Below are the code and all the weights of a small trained network. Each question names an input and a class and asks about switching units off, where a switched-off unit gives its printed mean instead of its output.

import numpy as np


def w(rows, s, z=0):
    codes = np.array(rows[::2]) - 128.0
    scale = np.full(codes.shape[1], s)
    scale[-1] = z or s
    return codes * scale


def f(y):
    return np.maximum(y, 0)


def log_softmax(a):
    a = a - a.max(-1, keepdims=True)
    return a - np.log(np.exp(a).sum(-1, keepdims=True))


def net(x, mask):
    res = np.array(x, float).reshape(1, 8) / 4 @ E
    y = f(res @ A[0][:, :-1].T + A[0][:, -1])
    res = res + np.where(mask, y, B[0][:, -1]) @ B[0][:, :-1]
    return log_softmax(res[-1] @ U[:, :-1].T + U[:, -1])


A, B = {}, {}
E = w([
[53,209,55,199,115],'x0',
[107,42,50,75,60],'x1',
[129,133,127,125,126],'x2',
[129,130,129,127,126],'x3',
[134,118,56,89,240],'x4',
[133,149,124,113,122],'x5',
[127,122,129,133,129],'x6',
[255,131,57,200,124],'x7',
],0.0088)
A[0] = w([
[118,145,112,138,126,56],'N0',
[33,126,168,44,157,54],'N1',
[227,127,79,171,134,62],'N2',
[122,126,73,90,250,36],'N3',
[133,113,69,92,185,48],'N4',
[73,124,131,132,143,59],'N5',
[185,136,94,145,135,116],'N6',
[112,130,107,143,176,47],'N7',
[101,67,47,80,71,69],'N8',
[143,203,214,175,224,10],'N9',
[64,131,174,108,170,171],'N10',
[64,181,66,196,135,36],'N11',
[207,79,195,65,140,3],'N12',
[66,145,78,151,121,122],'N13',
[167,97,164,73,169,58],'N14',
[135,136,179,167,25,114],'N15',
],0.017,0.0028)
B[0] = w([
[152,153,150,118,139,146],'N0',
[162,133,69,217,174,248],'N1',
[152,153,60,204,184,230],'N2',
[73,134,197,198,89,223],'N3',
[94,148,168,152,94,187],'N4',
[137,139,110,142,149,171],'N5',
[140,102,86,175,162,189],'N6',
[111,156,156,126,113,160],'N7',
[172,107,83,59,12,226],'N8',
[161,89,78,56,1,246],'N9',
[143,141,86,177,161,216],'N10',
[122,114,172,43,215,233],'N11',
[109,138,164,50,198,246],'N12',
[134,118,161,69,173,205],'N13',
[127,126,159,62,168,203],'N14',
[64,148,189,204,115,234],'N15',
],0.026,0.013)
U = w([
[159,139,28,176,235,103],'0',
[112,124,166,19,254,121],'1',
[148,94,77,69,56,253],'2',
[20,152,211,187,110,45],'3',
],0.009,0.0025)

Each question gives the input, the list of numbers given to net, and the class t.
The units are the neurons (one row each of A and B). Each row of codes is followed by its name. A weight is (code - 128) times the scale printed after its matrix; where a second scale follows, it is the last column's (A, B and U).
mask holds one flag per neuron, in row order. A switched-off neuron (its flag False) gives its mean, the last column of its row in B, instead of its output. The means were averaged over made-up inputs and are rounded, as every weight is.
A unit's drop is (log p(t) with every unit on - log p(t) with that unit switched off) / (log p(t) with every unit on - log p(t) with every unit switched off).
The circuit of an input: a set's keep is (log p(t) with only the set's units on - log p(t) with every unit switched off) / (log p(t) with every unit on - log p(t) with every unit switched off). Starting from the 12 units with the biggest drops (on a tie, the unit counted first), units are removed one at a time, each time the one whose removal leaves the highest keep (on an exact tie, the one counted first), for as long as the keep stays at least 0.8.
units of the circuit, in order: the units of the circuit, biggest drop first
most important unit: the unit with the biggest drop
top k neurons: the k neurons with the biggest drops, biggest first
drop of u: that unit's drop, to one decimal
input [6,-3,-3,-5,0,5,-4,-6], class 0: top 2 neurons	(N1; N10)
input [-6,5,-7,-5,-6,8,-5,7], class 0: units of the circuit, in order	(N2)
input [6,-7,4,-2,-2,5,8,-3], class 2: top 2 neurons	(N9; N12)
input [5,-4,-2,8,-6,2,2,-6], class 0: top 3 neurons	(N1; N3; N10)
input [5,6,7,-3,2,-4,-6,-3], class 2: top 3 neurons	(N8; N12; N14)
input [8,-7,-2,-4,-6,2,-5,0], class 1: top 2 neurons	(N11; N8)
input [-3,7,7,3,1,-1,4,-7], class 0: top 2 neurons	(N1; N9)
input [5,-5,2,-4,-5,-5,-4,-3], class 1: top 2 neurons	(N11; N8)
input [1,-5,-3,-4,-3,-1,-2,4], class 2: top 3 neurons	(N9; N1; N10)
input [3,5,3,5,2,-3,4,-1], class 2: top 2 neurons	(N8; N12)
input [8,1,-2,-3,6,1,4,6], class 1: top 2 neurons	(N11; N1)
input [7,8,1,4,-7,-5,-8,4], class 2: top 4 neurons	(N8; N12; N3; N14)
input [4,4,-5,1,-1,5,-7,0], class 1: top 4 neurons	(N9; N11; N13; N3)
input [-6,-4,-3,-1,-8,7,-5,5], class 3: most important unit	N15
input [7,2,4,3,4,4,-2,6], class 1: top 2 neurons	(N11; N1)
input [6,6,5,7,-2,7,8,-6], class 0: top 3 neurons	(N1; N9; N12)
input [8,8,-7,-8,-5,6,-8,2], class 1: top 3 neurons	(N11; N9; N13)
input [4,6,-1,6,-5,-6,4,4], class 2: drop of N3	1.0
input [-1,-1,0,0,1,2,-3,-7], class 0: drop of N1	0.0
input [-5,7,5,-4,-1,-8,-1,-7], class 0: drop of N1	3.0
input [3,1,-4,-6,-2,-3,-3,2], class 1: units of the circuit, in order	(N1)
input [-2,-2,7,-7,4,6,0,0], class 3: drop of N8	0.1
